(in the rows, 128 means zero)
Both labels of each row:
[132 140 141  84 102  66 121 130 144 112 173 105  86 173 170 110  83 101
 137 131 126 173 204 143 115 169 131 191  44 101 155 115 182 127  89 121
 136 131 116 138 113  57 154  97 104 145  24 104  91 146  97  90  79 147
 122 165  83 108 116 115 122 164  78 204  78  91 119 138 116 145  82 143
 163 106 152 138] | j929/L
[195 130 154 124 153 118 102 148 129 132 139 153 103 173 149 129  84 125
 176 129 117 123 111 191 127 172 165 186  96  77 129 131 101 135 122 122
 127  95 116 107 118  78 172  99 115 132  58 132 129 167 110 129 128 108
 171 135 116 138  83 126 129 157 131 166 152 200 129 139 116 127 111 126
 152 111 160 128] | j565/L
[179 130 178 106 109  83 117 172 131  72 159 105 128 179 162  77  76 114
 153 112 148 160 153 192 112 135 156 186 102 125 125 114 153 129 102 130
 137 138 129 117 123  79 138  95 116 128  49 148 136 149 171  70 109 143
  87 146  76 131  76 129 137 180 109 170 126 105 134 147 141 146 106 123
 144 101 169 155] | j929/L
[151 132 141 127  97 131  96 105 135 118 107 111 131 133 204  60 151 123
 118 153 132 162 134 132 121 109 138 157  94 140 131  86 166 127 107 116
 132 126  99 153 131 160 114 118 108 143 106 151 118 110 149 110 147 138
 143 120  85 121 186 107 124 125 114 126  81 172 106 140 163 130  92 109
 143 158 169 140] | j929/Y
[157 132 182 133 127 137 114 144 150 126 109 145 132 172 196 134 116 133
 141 139 156 155 120 144 102  93 190 165 131 135 132 135  83 118 136 132
 125  75  73 108 122  99 154 127 123 178  71 119 110 136   4 124 147 120
 131 101 112 148 109 115 158 160 114 188 146 142 108 121  90 147 127 130
 142 114 124 126] | j565/L
[168 143 167 131 128 136 114 116 154 120 110 124  63 174 146 116  77 116
 143 129 136 139 154 150 109 148 161 183 122 117 127 107 108 132 116 129
 121 107 120  93 108  71 129  98 132 168  54 105 132 127 109  86 151 143
 125 150  99 139  39 113 122 173  94 177 135 110 131 127  97 140 126 137
 151 104 148 150] | j929/L
[162 112 178 120 161 101 130 121 125 132 181 166 127 153 150 122 135 137
 163 111 112 126 107 149 134 138 143   4 120  90  94 177 112 101 110  98
 137 146 104 118 122  84 153 139 147 122  83 146 140 127  90 133 126 129
  82 115 112 110 113 139 126 141 144 165 144 129 140 157 115 129 107 131
 146 114 142 116] | j565/L
[101 133  91 101 127 108 134 145 140  88 111  53 156 111 101 129 131 141
  91 109 138 120 162  95 139  94 119 101 126 147 110 102 174 121 142 141
 144 131 141 137 117 155 101 168 119 129 155 136 125 130 168 115 136 146
 101 149 139 136 105  86 143 119 121 102 101  80 121 115 161 153 149 116
 123 130 144 140] | j291/Y
[188 108 217 121 162 104 126 102 157 151 210 157  99 160 174 109 131  94
 128 111 127 179 172 117 118 156 115 152  90 120 103 135  46 120 117 104
 118 127 112  87 122  63 126 134 128 191  68 109 100 135   4 112 130 149
 157 123 111 129 122 118 144 146 120 177 133 115 126 132  80 141 105 139
 143 127 113 145] | j565/L
[157  72 163 105 120 149  92  98 158 129 122 121 122 159 154 129 118 114
 140  92  99 152 130 138 118 129 145 154  74  98 136 100 127 132  97 144
 107 128 102 139 123  87 142  96  97 180  72 114 121 153 113  99 134 161
 158 152  96 144 111 109 132 159  88 167 117 111 119 129 110 166 127 120
 135  89 141 150] | j565/L
[162 124 170 142 154 123 114 123 123 133 159 148 121 152 138 125 127 158
 160 111 131 154  86 144 118 134 163 148 124 109  94 158  90 161 134 135
 143 119 116 146 123 119 142 135 145 164  98  76 175 164 155 111 132 110
 120 115 110 115  74 106 138 161 157 147 155 146 153 145 118 170 121 123
 144 116 154 127] | J712/L
[ 97 122 148 120 129 159 201 115 152 137 148 147 123  98  93 118 132 143
  81 102 130 161 187 113 105 115 108 121 114 106 110 207 188 126 129 150
 120 147  92 116 115 111 135 150 112 148  86 129 132 134  90  97 119 165
 119 144 134 140  58 160 134 153 121 153 139  70 107 129  77 151 109 126
 127 115 133 139] | j929/L
[153 127 104 119 215 116 127  97 139 145 141 146 105 157 157 124 112 124
 158 120 112 162 145 128 154 173 147 198  97 105 133 139  73 147 118 123
 126 140 120 126 141  63 129 121 131 144  73 100 125 127  36 151 132 160
 145 124  94 115 120  73 116 144 119 167 159 136 145 146  90  95  98 146
 125 122 138 108] | j565/L
[181 128 189 146 153 121 102 132 123 150 133 160 124 159 210 126 100 116
 174 130 146 171 111 159  66 130 154 178 128 104 130 147  81 148 120 134
 112  99 112 112 166  92 148 102 128 149  69 124 126 143 111 130 116 112
 160 121 107 138  95 133 112 143 115 155 164 155 151 133  80 130 118 127
 149 100 117 133] | j565/L
[136 200 144 125 132 115 157 124 124 114 118 108 143 157  52 140  95 162
 117  84 151 143 150 113 111  85 121 136 126  68  98 148 121 119 110 132
 128 136 135 105 111  99 115 108 133 167  92  85 118 123 138  84 153 166
  71 177 133 170  13 154 148 202  93 171 159  78 146 132 111 170 156 130
 128  59 168 147] | j929/L
[137 112 159 144 200 100 134 103 128 150 181 164 109 137 155 111 156 133
 152 130 110 188 121 116 120 173 123 134 109 135 123 150  59 142 134 125
 136 139 134  99 126  95 135 154 119 137 130 112 136 126  39 118 132 134
 141 100 148 101 129 127 134 179 149 136 175 132 139 138  68  71 117 147
 120 132 107 135] | j565/L
[148 142 138 132 132 127 113 123 135 110 122 145 146 159 105 142  90 150
 154 125 132 132 113 141 123 125 176 155 139  98 116 118  74 154 119 124
 151 132 125 106 108 105 129  91 118 163  92 112 140 143 147  99 151 146
 102 146 125 146  60 137 141 185 111 143 146 140 144 148 122 146 134 132
 141  75 183 140] | j291/L
[136 138 130 131 119 102 144 143 161  93 123 126 116 161 120 113  82 105
 167 127 112 128 170 150 101 189 145 181 108 109 130 119  94 114 128 117
 108 139 139 112 121  79 108  68 150 146  62 141 132 110 106 110 148 156
  88 170 108 132  76 128 142 155 104 165 153 104  96 129 121 112 140 154
 107  83 120 149] | j929/L
[138 149 150  87 121 120 136 122 148 123 189 108 138 145 103 119  87 113
 115  87 132 141 208 149 162 129 140 167 100  61 109 124 175 110 101 112
 119 131 149 108 112  70 164 110 124 162  54  86 120 135 108  83  98 172
 115 156 101 114  81 138 123 175 101 182 117  84 136 134 114 159 109 122
 131 101 162 151] | j929/L
[153 154 177 136 138 141  77 123 149  87  78 126 109 169 187 115 120 129
 164 154 144 161 116 135 113 187 178 115 113 150 136 104  74 145 135 118
 143 105 151  97 157 171 100 102 113 178  62 136 127 157  95 123 139 128
 195 133 111 143 134  89 157 145 100 167 145 135  95 106  99 145 141 135
 157 132 137 152] | j565/L
[177 136 153 107 149  89 133 127 126 124 183 131 117 183 169 108  84 123
 122 114 150 163 181 117 108 152 147 186  60 104 122 132 139 134 109 124
 127 116 131 111 111  82 162 119 107 156  26  90 118 145  69  83 149 162
 116 148 103  96  85 119 141 207 104 174 139  93 121 142 109 139  98 145
 103  88 170 151] | j929/L
[163 114 163 123 182 101 105 101 110 153 168 185 101 177 191 147 138 123
 178 151 122 216 148 144 123 162 149 171  85 123 132 139  52 140 121 121
 100 123 128  80 117  89 125 125 113 180  80 119 109 143  12 137 148 153
 168 103 107 135 120 101 143 131 129 176 165 102 121 140  92 126  91 157
 146 118 131 118] | j565/L
[142 128  52 158  69 140 136  10 151 113 126  73 143 130 109  98 154 148
  68  87 141 194 139 108 128  73 124  94 113 117 107 102 205 157 111 133
 145 130 117 135 109 181 111 152 108 190 138  97 136 155 145  91 107 137
  88 122 119 123 138 110 143 150 122 110  77  70 150 116 161 149 107  81
 117 133 104 161] | j929/Y
[134 130 141 107 185  83 119 110 120 134 180 134 105 124 139 131 151 140
 169 137 109 173 128 131 136 171 131 173  92 115 128  45  79 140 131 112
  89 153 167 132 127 115 143 127 147 134 103 110 127 142  88 142 127 132
 117 108 119 104 107 101 135 124 106 154 146 124 113 133 110 111  91 140
 126 143 127 129] | j565/L
[146 122 173 123 113 111 111 106 138 150 144 136 136 130 209 114 164 128
 118 140 124 206 146 124 125 122 120 148 110 151 133 104 149 110 107 128
 131 108 100 145 136 137 146 176 111 153  99 153 124 147  70  93 119 128
 138 104  99  32 186 122 129 107 139 158 129 129 109 139 138 124  84 123
 135 166 110 144] | j565/Y
[183 118 185 143 120 134 120 143 164 107 159 127 127 187 164 110 104 134
 157 110 146 172 133 164 122 118 160 156 113 109 100 136 127 136 141 123
 139 121 139 102 115  95 151 110 121 144  64  82 133 145  95  92 127 140
 116 132 114 110  71 141 132 181 115 177 144 102 144 139 108 154 124 127
 133 100 138 145] | j929/L
[166 121 171 123 156 100 122  86 133 137 158 142 114 135 169 148 125 125
 149 121 135 187 143 137 121 177 122 167  90 108 123 142 104 172 120 122
 129 101 111 108 107 112 156 122 142 161  80 121 143 135  78 135 118 130
 152 130 108 100 117 130 140 130 112 186 155 122 130 166 104 126  81 124
 134 102 127 128] | j565/L
